Below is a small trained network, with its code and all its weights. Each question gives an input and a class and asks what happens when units are switched off, that is, made to give their printed mean instead of their output.

import numpy as np


def w(rows, s, z=0):
    codes = np.array(rows[::2]) - 128.0
    scale = np.full(codes.shape[1], s)
    scale[-1] = z or s
    return codes * scale


def norm(h):
    return h / np.sqrt((h * h).mean(-1, keepdims=True) + 1e-5)


def f(y):
    return y / 2 * (1 + np.tanh(0.7978845608 * (y + 0.044715 * y**3)))


def log_softmax(a):
    a = a - a.max(-1, keepdims=True)
    return a - np.log(np.exp(a).sum(-1, keepdims=True))


def net(x, mask):
    res = np.array(x, float).reshape(1, 2) / 4 @ E
    u = 0
    for l in range(3):
        y = f(norm(res) @ A[l][:, :-1].T + A[l][:, -1])
        res = res + np.where(mask[u : u + 6], y, B[l][:, -1]) @ B[l][:, :-1]
        u += 6
    return log_softmax(norm(res)[-1] @ U[:, :-1].T + U[:, -1])


A, B = {}, {}
E = w([
[252,176,251,110,246,51],'x0',
[203,210,105,144,56,222],'x1',
],0.0034)
A[0] = w([
[97,125,131,170,19,202,183],'0.n1',
[142,203,158,158,168,38,95],'0.n2',
[93,184,135,168,122,166,137],'0.n3',
[231,229,219,168,122,151,46],'0.n4',
[202,83,186,156,92,40,6],'0.n5',
[162,234,3,195,61,223,101],'0.n6',
],0.0039,0.0014)
B[0] = w([
[96,120,246,202,185,132,218],'0.n1',
[97,117,200,224,129,91,160],'0.n2',
[123,149,160,124,175,122,138],'0.n3',
[181,26,66,100,144,72,204],'0.n4',
[135,250,128,254,140,166,132],'0.n5',
[60,178,96,111,185,77,252],'0.n6',
],0.0045,0.0033)
A[1] = w([
[248,124,113,63,136,179,2],'1.n1',
[51,113,95,72,150,143,118],'1.n2',
[143,187,118,121,40,254,75],'1.n3',
[208,131,194,105,173,86,213],'1.n4',
[125,135,153,141,123,122,106],'1.n5',
[177,207,216,91,174,192,239],'1.n6',
],0.0062,0.002)
B[1] = w([
[177,76,13,2,182,175,149],'1.n1',
[248,113,93,120,74,51,213],'1.n2',
[213,202,149,124,180,85,142],'1.n3',
[31,127,161,81,148,167,253],'1.n4',
[90,100,204,68,79,121,127],'1.n5',
[135,88,40,190,47,117,177],'1.n6',
],0.0053,0.0043)
A[2] = w([
[97,156,100,94,161,87,89],'2.n1',
[160,60,108,136,133,69,227],'2.n2',
[179,172,93,156,115,127,183],'2.n3',
[136,254,114,185,121,130,70],'2.n4',
[85,173,100,106,138,142,251],'2.n5',
[226,76,70,34,167,234,129],'2.n6',
],0.0076,0.0013)
B[2] = w([
[221,97,134,156,120,162,176],'2.n1',
[73,188,56,188,67,203,252],'2.n2',
[111,83,204,235,228,71,153],'2.n3',
[253,170,39,197,174,80,203],'2.n4',
[213,137,242,64,247,188,180],'2.n5',
[137,112,78,30,166,245,237],'2.n6',
],0.0055,0.0038)
U = w([
[50,113,25,193,9,116,199],'0',
[247,175,88,211,180,83,226],'1',
[36,94,231,122,174,93,215],'2',
[153,103,69,41,166,227,203],'3',
[182,108,162,132,60,117,11],'4',
[177,120,146,116,71,108,1],'5',
[154,142,139,108,95,98,5],'6',
[155,164,151,104,94,104,21],'7',
],0.013,0.0057)

Each question gives the input, the list of numbers given to net, and the class t.
The units are the neurons (one row each of A and B). Each row of codes is followed by its name. A weight is (code - 128) times the scale printed after its matrix; where a second scale follows, it is the last column's (A, B and U).
mask holds one flag per neuron, layer by layer. A switched-off neuron (its flag False) gives its mean, the last column of its row in B, instead of its output. The means were averaged over made-up inputs and are rounded, as every weight is.
A unit's drop is (log p(t) with every unit on - log p(t) with that unit switched off) / (log p(t) with every unit on - log p(t) with every unit switched off).
The circuit of an input: a set's keep is (log p(t) with only the set's units on - log p(t) with every unit switched off) / (log p(t) with every unit on - log p(t) with every unit switched off). Starting from the 12 units with the biggest drops (on a tie, the unit counted first), units are removed one at a time, each time the one whose removal leaves the highest keep (on an exact tie, the one counted first), for as long as the keep stays at least 0.8.
units of the circuit, in order: the units of the circuit, biggest drop first
k most important neurons: the k neurons with the biggest drops, biggest first
k most important neurons of layer l: the k neurons of layer l with the biggest drops, biggest first
drop when u is switched off: that unit's drop, to one decimal
input [-4,1], class 1: 2 most important neurons => 0.n4; 1.n4
input [0,-7], class 0: units of the circuit, in order => 0.n1; 2.n2
input [7,-3], class 2: units of the circuit, in order => 1.n4
input [-8,1], class 1: 2 most important neurons => 1.n3; 0.n4
input [7,-1], class 2: 3 most important neurons => 0.n2; 1.n4; 1.n2
input [4,1], class 3: 3 most important neurons of layer 0 => 0.n1; 0.n4; 0.n6
input [8,0], class 2: 2 most important neurons of layer 0 => 0.n2; 0.n5
input [5,2], class 3: 2 most important neurons => 0.n4; 0.n1
input [7,1], class 3: 2 most important neurons of layer 1 => 1.n1; 1.n4
input [0,4], class 1: 2 most important neurons => 0.n6; 1.n1
input [1,-1], class 2: 3 most important neurons => 1.n2; 0.n6; 2.n2
input [3,0], class 2: drop when 2.n6 is switched off => 0.1
input [5,-3], class 2: drop when 1.n4 is switched off => 0.4
input [-1,-1], class 0: most important neuron => 1.n1
input [-1,7], class 1: drop when 1.n3 is switched off => 0.0
input [0,-4], class 0: drop when 0.n1 is switched off => 1.2
input [6,-2], class 2: 2 most important neurons of layer 1 => 1.n4; 1.n2
